Each row was made from one small tree. The marks that hang from a mark follow it in brackets, in alphabetical order. Every link used is in the known rows. Write each row's tree.
Each row is shifted at random along 7 fixed directions that mean nothing.
Known rows:
zomu(ruzis(sikabab sopu) tukav(zesob(natur(kezas)))): [-188  -18  168 -100  -43  186  -11   39   86   89 -387   35  200  -76
 -217  212  -63 -108 -359   81  -96    3  -45 -106 -154    7   68 -110
  310  -43 -107  139 -130 -337  275  -94  -48  147  -59  501   67 -131
  -21 -180  -67 -251   23  141   37 -198 -115  -23   10  193  -84 -133
   32 -228  312  345  321]
delim(kezas(zomu(ruzis(sikabab) tukav(dibuz)))): [ 159   10   76  -31  169   -5   60   13   26   25 -263  -87  288  -37
  -94  140   88  -81    2 -103  -80  129   38 -239   43 -100 -139  202
  239   44 -236  -12  205  -97  -29  -86   12  -17   28   41 -264   42
  108  117 -251  191   97 -235  -45  -42 -236   50  -87 -220   -4 -119
  232 -330  -75 -163  318]
zasan(delim(kezas) sikabab(ruzis(sopu))): [  89  -26  170  -63   62   51    1   94   79  -69 -281 -160  202  142
  -87  -67  -95  110 -123  235   29  182   58   -1  141   87  -82  182
  127   24 -393  225  -16   22   93   10  -88   39 -138  218   -5  140
  241 -369 -169   -6   91  -18  -16 -174 -266  135  143   62 -120  -60
   67 -171   56   52  263]
sopu(pitem sikabab(ruzis zesob(zomu))): [-207  -93 -114   12   46   38  -42    1  152   84 -249  -23  262   69
   37   51  -87    7 -120  -46   46   -6  -70  119   93    8  227  -68
  -66  -42  -44    0   95  -40 -123   -1 -314  127  -61  160   23 -164
  -37  -28  170   24   10  130  -36  -20   42  222 -241 -170   86   -8
   41   58   63  113  -47]
zesob(tukav(dibuz(molot pitem ruzis zasan)) zomu): [-413 -237  238   65  247 -120  -15  171  134  143   30  -32  265   62
  -92  124   72  136  181   25   16 -205   70  -91 -143 -178 -152  -63
  316   15   45  -91   17 -160 -162  -40  -87   25  -28   51    9   86
  -59    0   44  217   -5 -172   55  152 -251 -160 -207 -128  -31   13
  195 -243  -59 -146   41]
natur(sopu(pitem sikabab zasan(delim))): [-203  -64   38  191   72   93    5  -30  119   -1  -75  296  293  -44
  -54  -63   92 -127  -53 -322  101 -207  -42   47   43   57  107 -269
  284   24   85   73   69 -253   54  113 -176  -28  231  102 -320   83
   59  213  184  140  -72  -90   63   72  -87   83 -340 -158  176  -59
  -79    5  248   94  -75]
dibuz(molot(sopu(pitem))): [-226 -219  298   13  159  -32  -56  107   30   63 -147  -39  271  124
 -196   28  -39  113    3  210   85   62   52  -39 -121  -20 -126 -139
  171    3 -106  177  -48 -145   51  -32  -10   69 -147  133   75   69
   99 -297   78  -10   53 -114   37   -1 -357   -7   40   54 -116  -63
   18 -252   41  105  170]
pitem(sopu(sikabab zasan)): [ 203  -94  163   -2  143  -37  -11    7   17  -10 -231  -93  282   73
  -83  -27  -13   76  -25  217   -1  111  114   40   78   -9  -64    5
   59   45 -286  146    4  -37  -18   15    6   39  -85   53  -66   60
  154 -230 -103   61   41  -99    4  -21 -263  120   -9  -58 -101  -57
  121 -118  -40   41  110]
natur(kezas(zomu(tukav)) sopu(zasan)): [-129 -212   91    5  171  109    1  157   21   -8 -122   11  263   31
 -181 -117 -157    9  -11   24   68 -141   73  -31 -180 -179  142 -163
  117   99  -17  181  -43 -239    1  -80 -173   41   54  195  -51  -61
  -14 -167   83  -47   36  108   -5  -36 -325  -36 -199   99 -215   38
  -70 -225  189  124   20]
zesob(natur(sopu(pitem sikabab)) tukav(dibuz) zomu): [ -52 -194  269  -19   59   19   33  140   61  161 -295  -17  360  -65
 -146  248   -8   12  -87    9   86  -14  169  -30 -124 -236 -161  -51
    3   61 -296    8  132 -254  -75  -71 -123   43 -109  -30 -183   13
  121 -187   11   36  246 -173  121 -126 -460   74  118   37  -44 -141
   71 -239  -50   70  384]
kezas(zomu(ruzis(molot sikabab(zesob) sopu(zasan(delim))))): [ 305 -126   79   -4  174   85    8 -179   75   93 -184    9  211   75
    4   75   -1   -3   -1 -144 -105  280  128  -48   86 -127   35  -67
  205  104 -282    3   54  -44   60  -37   94  -14 -141  103 -240  -24
  165  -58 -178  223   11 -159 -100  -92 -325  213 -111  -24   30  -27
  114  -24  -37  -15  178]
tukav(dibuz(ruzis(molot) sikabab(zesob(natur zomu)) zasan)): [-377 -415   34 -161 -296  215  -81  212   91  478 -373   96  179  -71
 -240  550 -186  -64 -206  -93 -113  220  101  124 -436  -76   93 -284
  162   72 -118  111   95 -322  -70 -221 -516  148 -166  416   27 -455
   -9  -46   81 -291  304   63  127 -325 -307  124  135  399   24  -27
 -197 -173  256  613  348]
pitem(sopu(sikabab(zesob) zasan)): [-167 -376  378  142  315   15  -66  -62  -18   37  -64   36  200   82
 -273   10 -125  116    7  114   41   -8  153  -27 -307 -106  -86 -389
  109   78   63  236 -184 -254   71  -41  137   24 -105  136  171   21
 -118 -380  141   26    0  -18   -5   54 -412 -136   31  204 -241    5
 -103 -173  121   95   86]
molot(delim(kezas(zomu(ruzis)) sopu) sikabab(zesob)): [ 169  203  -96  -85   88 -130  115  -36   98  -79 -192 -261  408 -167
  113  -84  167 -186  159 -328   -9   72   44  -46  155  -81  -27  329
 -101  121 -226 -201  337  -30  -97 -161   42 -139  -54 -154 -645  250
  207  186 -313  368   -5 -280   42   81 -328  173 -113 -276   41  -33
  128 -312 -235 -358  308]
dibuz(ruzis(sopu) sikabab(zesob(zomu(tukav)))): [-151  -96   30  -26    5   48  -65  -37  110  123 -158   19  186  -54
  -39  128  -20  -21 -170  -38  -29   16  -39  -25  -87  -18  173 -158
  192  -18  -52   10  -50 -185   89  -57  -92   95  -60  335   16  -66
  -56  -43   17  -10  -65  100   21  -28  -79   75 -146   20  -11  -16
   83  -36  144  224   52]
zesob(natur(sopu(sikabab zasan)) tukav): [ 189   44  -71  -74  -76   19   47  157  122   98 -381 -106  432  -62
   21   82   40 -141    1 -158   -4  -56   71  119  178 -129  112  107
   16  150 -357  -73  308  -72 -166  -75 -364   24  107  -14 -327 -103
  227  171 -100   97  152 -106   83 -200 -183  241 -171 -205  101  -52
   78  -32  -15   83  118]
sikabab(ruzis zesob(natur(kezas sopu(pitem)) tukav(dibuz))): [-671 -179  189   43  224   48   12  262  164  -24 -170 -160  251  161
 -180 -123 -275  132 -109   87   65 -408   23   55 -225 -144  176 -165
  -60   40  118   85 -158 -290  -63  -68 -288  145  -43  304  322 -121
 -237 -394  290 -177  106  357   45  -75 -195 -186 -191  207 -244   81
 -120 -239  217   60    4]
sopu(zasan(delim sikabab)): [ -51 -104  230  174  302   39  -67  -90  127 -233   -8   79  104  205
  -74 -250  -19  258 -126  425   53 -118    6  -40  194  203   15    7
  278 -173 -151  317 -311   51  222  233  163   17  -30  209  159  228
   62 -349   39  128 -201  103  -49  129   20  -34  -98  -79 -106  -33
   85   -5  243  -13 -154]
sikabab(ruzis(sopu) zesob): [  94  -87  219    7  238  -91  -57 -107  124   26 -154 -284  320  112
  -32  -52   70   96  147  -13   -6  135   56 -100  145  -29  -29  127
   49  111 -293  -93   93   85   -9 -110  144  -80 -142  -35   -3  128
  102  -66 -120  293   13 -225 -109  -71 -289   94  -71 -255   -2  -53
  165 -152 -152 -172  152]
sikabab(zesob(natur tukav(dibuz(ruzis(sopu))))): [-118  -51  114 -106  -65  -12    3  188  117   87 -346 -220  347  -31
 -123  112  -24  -11  -78  -73 -114  -33   65   28  -41  -97   74   89
   77  104 -270  -87  152 -176  -47 -222 -258   21  -44  254  -41 -114
   78  -29 -109  -21  247  -13   96 -281 -249   96  -17   54  -49  -48
   39 -156   36  121  331]
tukav(dibuz(molot pitem(sopu)) zesob(natur(kezas))): [-301   -7   22   -9   44  -99  -65   58  133  -32 -120  -72  197  -79
   13  -87   60  111   67   44  -78  -91  185   40 -128   70   79  224
   29  -41 -145  -86 -114 -217  -91  -85  -88 -159 -229   43 -289   72
  -27  -62 -152   60   76  -51   53  126 -279  -49 -107  119  -52   21
   41 -342  139  -48   61]
dibuz(ruzis(sopu) sikabab(zesob(zomu))): [-219 -103    8  -61  -53   29  -86    9  150  130 -219 -113  130   86
  -24   87 -113   95 -236  213  -31   21  -78   36   11  110  223  -61
  136  -74 -178   73  -84  -37   75   11 -203  211 -145  336  235 -116
    0 -209  120 -102  -36  192   11  -89   44  158 -134  -52    8   -3
  132   19  112  331  -13]
ruzis(molot(kezas) sopu(pitem zasan(delim sikabab))): [ -48 -102  181  152  225   62  111   49   80  -31 -179  112  274  163
  -74   29   32  -25   96 -202   74   33   69  -20   92  -47  -90  -87
  240   98 -114   49   77 -180   -4   50 -149  -27   73   12 -289  163
  195  -40  -25  221   85 -224   -7   33 -316   71 -209  -55  109  -46
   58 -147   76  -45  141]
delim(kezas(zomu) sopu(sikabab zasan)): [-153 -241  165   53   67  145 -152   -9   53  155  -96  105   96  -29
 -202   15 -109   34 -187   88  118  -66   12  -34 -302  111   33 -386
  242   -5   21  251  -91 -213  169   94  -57  136   49  277   64  -31
  -57 -210  203  -63  -73   65   72   26 -178   13  -17   49  -99  -33
 -120 -168  277  382   -8]
sopu(sikabab(zesob) zasan(delim(kezas(zomu(ruzis))))): [-162 -375 -162  103  243  132 -118  -35  184  211 -115   69   97  289
    4   73 -285  147   -1  -47  -38  -54  -26  -24   30  -46  278 -178
  163   74    7  118   54  105 -137   95 -346  142   60  119  334 -292
  -83  -25  288   88  -14  162 -167  -36   32   65 -333 -248   21  102
   11   34  142  164 -309]
zasan(delim(kezas) sikabab(zesob)): [-312  -22  193  206  225   -8   28   23   71 -261  -92   28  204   48
 -174 -193   30    6   14   -9   62 -172  -25  -87   48  134  -25   76
  236  -66    4  197  -54 -139  122   10  -53  -61   76   95  -62  220
    0  -81   22  196  -42  -31   -9   72  -84 -100 -139  -80  -25  -35
  -26 -179  218 -117   90]
sopu(sikabab(zesob(tukav)) zasan(delim)): [  48 -254  215  185  366   23  -11  -62  147   16 -104   25  248  184
  -65   20  -53  157  110   61    0   29  100  -32  148 -115  -28  -73
  104   45 -167   63  -14   67  -35   56   14  -10  -29  -22  124   58
   26 -142    0  304  -23  -92 -107   20 -184  -17 -124 -170  -35  -25
  111  -17  -11 -121  -17]
dibuz(ruzis zasan(sikabab(zesob(tukav zomu)))): [-248 -105  178   38  120   -4   13   73  115   22 -157  -27  262  -21
 -110  109   36    9  -57   48   40 -109  -30  -19  -33  -65  -18  -66
  184  -30  -55   52   28 -141   36  -61 -118   73   12  185   35   37
  -10  -67   17  130  -61   11   36    7  -98  -22  -98  -83    4  -52
  103  -67   63   55  119]
zesob(tukav(dibuz(molot(sopu(sikabab(ruzis))) zasan)) zomu): [-146  -10   38    2  134  -98  112  166  137   44 -231 -212  316   70
    7  154   50   19  -13   84   12 -151  -13   21   71 -106  -76   -1
  -82   62 -113  -26  219  -89 -134  -32 -212  158   41  105 -129   59
  120 -101  -31  139   47  -16  107   43 -177   71 -180 -140  -20  -18
  264 -145 -175  -48  129]
tukav(dibuz(ruzis sikabab)): [ -88   89  233   92  225 -225   75   13   66 -187  -75 -164  337  -21
  -81 -130  265  -27  150   15  -25 -108   26 -154  117   18 -265  300
  277  -35 -104  -90   64 -105  -55  -35  202  -91  -22  -70 -330  387
   98   95 -207  312  -73 -339   49  216 -159  -69 -173 -300  -13  -93
  281 -304 -130 -430  237]
kezas(zomu(ruzis(molot(sikabab)) tukav(zesob))): [ 126  -96 -130  -19  282  -96   73    2   29  -72 -178 -140  300  100
   22  -11  -21  -51  141 -130 -137   83  110  -84   15 -293   44  162
   16   99  -69  -64  150 -100 -178 -133  -11  -37 -105   17 -331  -57
   78   54 -194  176    8 -115  -58  123 -245   50 -268  -92 -133   60
  165 -211  -85 -294  130]
dibuz(sikabab(ruzis zesob) zasan(delim)): [-157  -70 -142   -5  -71   99  -57   -1  190   60 -154   43  212   -9
   36   18  -21  -41  -38 -178  -53   89  -14  152   69  126  229   18
  134    6  -82   23   47  -27  -50  -50 -293  -50   -6  244 -138  -72
   25  139  -31   69  -28   69  -19  -67   -3  161 -180   -5  112   32
  -53   27  211  129  -45]
zesob(natur tukav zomu(ruzis(sopu(zasan)))): [-228 -204  229  -60  103   22   14  282   60   70 -320 -187  372  137
 -245  130 -140   -4 -175  169   -8 -386  -76  -35  -37 -235   19 -154
  252   86  -65   97  112 -192   10 -110 -269  288  147  324  315 -161
   54 -216  216 -115  142  103  118 -250 -104    7 -158 -129 -145  -42
  131  -71   45  211  193]
delim(kezas(zomu(ruzis tukav)) sopu(zasan)): [ 123 -252  -45  -83  136   84 -137   70   39  188  -86   14  260  -57
  -79    2 -118  -36   63 -233    4    2  115  -50 -248 -219  112 -174
  200  204  -30   27  133 -172  -96 -104 -129  -43   71  190 -163 -157
  -17   74  -43   49   42  -54   -4  -48 -368   26 -107   10 -163   66
 -117 -229  121   96   38]
dibuz(molot(delim(kezas)) zasan(sikabab)): [-416   23   95   63  -11  121  -22  106  110 -104  -60  159  104  -70
 -129 -106    7   -6 -170  130   64 -157  -46   58 -131  262   81 -137
  305 -149   99  282 -227 -254  225   72 -115   48   40  424 -102  126
  -24 -164   15  -67 -153  169  125  114  -41  -82  -95  224  -58    7
 -122 -194  421  236   -1]
sikabab(zesob(natur zomu(ruzis(sopu(pitem zasan(delim)))))): [  77 -350  238 -133   53  143 -112    8  147  355 -403  -19  305  174
 -117  408 -148  169 -196  256  -25  239   21   -6  132 -116  -49 -103
  138   27 -445   79   85   81   58  -29 -133  173 -212  174  337 -207
  188 -318   63  -26  200  -67  -71 -362 -258  230  196 -116   35 -181
  148  -23  -93  329  269]
zesob(zomu(ruzis(molot(kezas) sikabab sopu) tukav)): [  91  100  -61  -29  142   37  114   19  122   48 -287 -140  257  141
   75  127   19  -91  -63 -131  -58  -17  -74 -143  229 -106  162   92
  182   79 -208  -89  154  -66   -4  -12 -160  156   70  164 -132  -55
  136   75 -115  140    9  -22  -54  -58  -56  151 -394 -270  121  -15
  306 -115  -22   10   83]
delim(sopu(pitem sikabab zasan)): [ -44   28   81   34   56   55  -69    0   84  -46 -157  111  230  -52
  -68 -130   14   -5 -218  134  100  -68  -22  126   -8  150   62 -221
  159 -103  -34  155 -118 -202  116  155  -42  105   22  299 -129   60
    4 -172   60  -71 -116  100  102   93  -24  121 -110   17  -43  -63
  -26  -29  204  191  -21]
kezas(zomu(ruzis(sopu) tukav)): [ 134 -107   22 -151  -16  107  -99   30   24   83 -271  -55  242   32
 -107   72  -77    3 -252  118  -61  133  -37  -73   -1  -40  136  -40
  243    5 -228  142   30  -86  140  -93  -73  111  -28  400   64 -143
  124 -116  -58 -129   42   79   -6 -213 -135  179  -30   -8 -113  -79
   92  -90  133  287  167]
dibuz(molot(delim) sikabab(zesob) zasan): [ -87  -21  -41  -13   -6  -33   60   66  119   71 -203  -29  320  -51
   -2  135   90  -86  160 -129  -69  177   54   87   97   14   20  120
   95   35 -167  -44  160  -31 -130 -126 -220  -57  -80    7 -305   31
  133  148 -180  205   51 -181   15   -1 -192  118 -141  -63  112   -7
   96 -148  -48  -42  142]
delim(kezas(zomu) sopu(pitem sikabab(ruzis) zasan)): [  90   17   61  -98  159  -80   72  205   32   50 -401 -258  385  140
  -83   28  -81  -14  -28  199   97   40  -50   52  168  -89 -197   49
  -10   65 -229   75  283   26 -183   35 -265  256   12   11  -30   21
  178 -249    7   32  109  -86   16  -63 -148  217  -71 -309  -74  -88
  255 -165 -299  -70  189]
zasan(delim sikabab(zesob(natur))): [-171 -310  429  135  432  -82   20   64   47 -130 -191 -172  242  363
 -253   -4 -154  286   72  445   33  -46   89 -173  137  -92 -225  137
  190  -16 -283  304  -99  100   19    9   47   65 -149  -93  437  134
  101 -505  107  162  118  -77 -114 -109 -257 -124   91 -127 -190  -56
  164 -167  -68 -192  139]
zasan(sikabab(ruzis(sopu(pitem(natur))))): [-158  -82   56   10  -98  130 -111 -100   82  163 -147  193  211 -148
  -45   56   85 -123 -122 -461   32   -3   64    4 -197  103  144 -237
  320   87  -25   33   42 -314   80  -53 -124 -149   72  217 -322  -48
   18  236   57   39   27 -115   42  -95 -260  134 -125   35  177  -48
 -198  -84  365  228   19]
tukav(zesob(zomu(ruzis(sikabab)))): [-262 -132  -12  171  334  -70  -57 -135  143 -150  116    4  133   45
   21 -241  -10   74   52 -117  -39 -372   38 -132  -95  -78  244  -21
  241  -29  176  -45 -173 -192  -13   38  113  -53   -4  109  -74   55
 -187   46  141  204 -201   52  -46  283  -10 -117 -469 -161  -68  130
   63  -64  227 -213 -195]

Which tree is each row?
[-176   -2  154   75   62  159  -41 -147  182    0 -139   86  188   -8
  -43   39  119  -52 -228  -59    3 -119 -137  -32   82  140  142 -187
  203  -75   10   -1  -82 -178  335   13  107   66   18  410 -106  112
   37  -49  -13  136 -186   46   34   35  -31   73 -191  -60  105 -109
   48  -69  234  233  124]
sikabab(zesob(zomu(ruzis(molot(kezas) sopu(zasan(delim))))))
[-232   91  129 -104  -15  -76   33   40  130  116 -286 -101  307  -20
  -44  233  175  -40  -32  201  -21  236  -87   41  120  134 -187   98
  183 -128 -174   -6   54  -23   27  -35  -44  100 -198  147 -118   99
  115  -48 -182   76 -109 -133   35   52  -65   92   22 -127  114 -147
  238 -196 -119   24  201]
dibuz(molot(sikabab(zesob)) pitem ruzis zasan)
[ -97 -137   99  -10  188   47  118   31   59  144 -264  -92  264  101
 -109  275    8  -71  -34 -102  -42  132   15 -223  -92 -146 -108  -28
   44  115 -124   47  199 -169   25  -99  -28   79  -23   83 -203   -8
  146  -13  -95   92   79 -144   -4  -11 -378    0  -97  -73  -15  -95
  142 -427  -52   19  309]
natur(kezas(zomu(ruzis(molot(sikabab sopu)) tukav(dibuz))))
[  28  -94 -122    8   89  132   -6  -36  209  116 -160   68  178   68
  135   -5 -115   58   40 -177   11  253  151  182   14   35  220  -92
 -135   73 -197  -18  -10  -69  -67   63 -213  -66 -175  110 -320  -65
   73 -101 -106  116   31   40  -31   46 -309  196 -110  159   59   71
 -132 -108  143  109  -35]
ruzis(molot(sikabab(zesob) sopu(pitem zasan(delim(kezas)))))
[  33 -108  109  -10  222   89 -105 -118  188  249 -148  -14  141  176
   86   38  -63  149  -45   47   57   59   86   31   14   47   52 -228
   73   57 -136   15 -114   -4  -12  173   57   77 -136  129   40  -23
  -20 -225   15   93 -121    7  -75   85 -209   79 -132  -90   21    3
   50 -142   65   82 -196]
delim(sopu(pitem(natur) sikabab(ruzis(molot(kezas))) zasan))
[-176  -44  174   62  125  -21   91   98   47  -32 -254 -171  244  208
 -161   25  -17  -28  -59   71  -11  -28  -48  -83   56   51   -6  -44
  199   42 -147  144   65 -117   85    3 -134  172   39  156   17   15
  156 -118   68   21   58  -58   48  -77 -122   68 -220 -125   25  -42
  132 -177   56  110  151]
ruzis(molot(sikabab) sopu)
[-137  -84    5  137  216  -47    8  -77  137  -93 -150  -26  256  155
    4   14   47   46  -11  -17  -12 -126  -97 -121  298   19   81  175
  175  -36 -149   69  148   93    5   22 -114   13   61  -11   26   55
  120   94   68  289  -46  -68  -90   -5   48   78 -258 -421  139  -54
  183    2    5 -118   -8]
zasan(delim sikabab(zesob(zomu(ruzis))))
[-146 -428 -119   62  327   -9 -184  -55  131  132   49    9  194  138
    3  -37 -164  131  188 -255  -93 -244  129 -166 -201 -297  297  -67
  241  153   97  -83   13  -86 -203 -108  -91 -115   24   14  101 -235
 -167  168  197  174    4   -2 -130   56 -186 -104 -382 -177 -114  162
  -17 -102  191 -105 -263]
kezas(zomu(ruzis tukav(zesob(natur))))
[ -10 -184  -42  -46  113  161  -47  -44  143  309 -238  -11  157  177
   -3  224 -149   42 -116  -26  -22  125  -43 -211   62  -69  214  -46
  239   94 -282  105   95   60   27   40 -206  152   11   96  194 -245
   80   42   98   19   -4   36 -171 -184 -115   97 -243 -285  109  -41
  157 -154   81  257  -91]
natur(kezas(zomu(ruzis(sikabab) tukav)) sopu)
[ -17  102  159 -146  -97   54   17  112   42  -46 -342 -128  349  -82
 -170   21   93 -102 -219  185  -11   72 -131  -76  150  116 -104  217
  213 -104 -243  127  126  -45  207 -121    0   97  -40  290 -137  144
  242  -97 -180   -2   14 -111   76 -145 -103  158   83 -168  -39 -211
  137 -286   20   99  457]
molot(delim(kezas(zomu(ruzis))))
[ -25 -211   68   76  233   63  -43  -42   93  128  -75  138  242   32
  -10  -36  -28   10  123 -287   59  -89  132  -26  -53 -125  -45 -137
  240  113   15    7   81 -113 -162   32  -69  -88   43  -69 -223   53
  -11   58   69  258    3 -189  -75   80 -305   55 -201 -193   23    2
   -6 -136   63 -173  -84]
sopu(pitem(natur) sikabab(ruzis) zasan(delim(kezas(zomu))))
[-148 -148  114   86  150   25  -89  -26   30  -63  -64   55  117   78
  -96 -168  -89  136 -110   93  -19 -245  106    8 -126  108  183 -183
  240   20  -40  278 -201 -181   79   72  -66  -27   68  211   82  -43
  -49 -167  131  -17  -33  141   14   11 -152  -39 -192   55  -97   70
  -91  -63  336  172 -252]
pitem(natur sopu(zasan(sikabab)))
[-367 -439   94  103   29  151 -274  -97  182  184   20  170   44  -38
 -147   42 -100  188  -75 -108  -77  -96  170  -60 -419  113  282 -211
  211   -8   10   68 -228 -249  103  -49  -40 -179 -105  281   60 -184
 -181   20  175  -28   61   46   21  -14 -225  -99  -53  225  -46   41
 -286 -185  535  339  -59]
tukav(dibuz zesob(natur))
[ -48    0  198  -28  183  -49  108  117  114  156 -484 -310  415  182
 -130  216   10  -81   53   92   14   31  -55  -20  224  -92 -199   47
  -27  143 -274    1  317   49 -108  -63 -194  233  -17  -59   56  -42
  167 -120  -45  149  104 -165  -38 -179 -177  102  -89 -349   66 -130
  235 -227 -297  -52  271]
delim(sopu(sikabab(ruzis(molot) zesob(natur(kezas))) zasan))
[ -11 -398   76  -28  325  -63 -117   92  191  254  -66 -269  281  302
   52   48 -216  260  191   50   16 -214  152 -146   49 -376  168   90
   86  230 -320  -84  114  152 -264  -37 -152   52  -82 -174  336 -178
   51 -106  188  199  106  -59 -115 -139 -318  -19 -226 -352  -82  112
  159 -117 -115  -88 -162]
zesob(natur(sopu) tukav zomu(ruzis))
[-140  166  132    6  168  -15  117  146  152 -109 -335 -158  361  210
  -33 -136   31   26  -73  131   -1 -258 -135   -1  429   89   -2  157
  221   -5 -204   44   89   38    2   74 -208  142  141  127   74  118
  158  -90   10  110   25    1  -54 -120   50  119 -343 -425   93 -110
  299  -90  -61 -115  -14]
sikabab(ruzis(sopu(pitem(natur(kezas)) zasan(delim))))
[-106 -178   -6  167  458  -55    7  -25   41 -133   32    4  211  216
  -44 -170  -82   51   57 -106   12 -391  -32 -171  -15 -197  140 -203
  342  100  191   98   -8 -154  -55   71  -43   75  268  120   76    1
  -85    8  228  174 -129   92  -63  156  -43  -95 -521 -255 -124  125
  149   -3  104 -163 -296]
kezas(zomu(ruzis(sopu(zasan(sikabab))) tukav))
[-108 -266  133   35  191   66   41  230   29   57 -222  -28  235  203
 -197  -39 -267   89   42   72    5 -154  153    4  -68 -154   19 -114
  172  180 -146  282   14 -127 -133   11 -326   84   47   69  123 -109
   62 -278  121  -56  203   37  -17 -165 -359  -31 -121   51 -188   71
  -61 -189  104   57  -13]
pitem(natur(sopu(sikabab zasan(delim(kezas)))))
[ 344  101   48 -249  -75   69   10  113  105   72 -382 -242  302   56
   15   13  -32   18  -97  180 -100  383   80   48  237   16   21  300
   56   51 -544   16   76   66   58  -97  -52   55 -268  273 -188    6
  329 -229 -420  -33  131  -96   -1 -246 -311  275  112   49  -78  -81
  131 -255  -70   93  424]
zomu(ruzis(molot(delim(kezas)) sopu))
[ -62 -124   51   98  259  -12  -85 -105  134   60  -22  -50   97  151
   73 -172  -80  184   90    6    1 -141  166  -97   14   47  203   42
  149   80 -180   60 -150    6  -84   93   -6  -69  -60 -110   86   18
  -59  -69   62  175  -60    2 -137   88 -202  -47 -304 -210    6   81
   79 -186  152  -41 -334]
pitem(natur(kezas) sopu(sikabab))
[  90   95  141  -10   87  -19  -39  -88  193   54 -278 -159  319 -108
   12   84  151    0 -135   28  -17  -44   20   50  109   58  -52   -7
  -84    3 -241  -97  103  -54   64    4   91   12  -28  156 -178   90
   36  -57 -171  189  -45  -36   83  -31 -118  104   31 -131   15 -128
  118 -100  -56  -14  172]
delim(sopu(sikabab(ruzis zesob(natur tukav(dibuz))) zasan))
[-207 -174   -3   17  122  134 -180 -172  283  297  -84  -54   68  290
  148   69  -69  230 -126   57   96   71 -118  -77   91  221  280 -169
   67  -36 -147  -19  -55  153  120  162  -62  131  -91  170  242  -60
   41 -104  244  130 -166   79 -127   47   -1  180 -267 -317  206  -25
  118  -74  150  319 -299]
sikabab(ruzis(molot(kezas(zomu) sopu(pitem))))
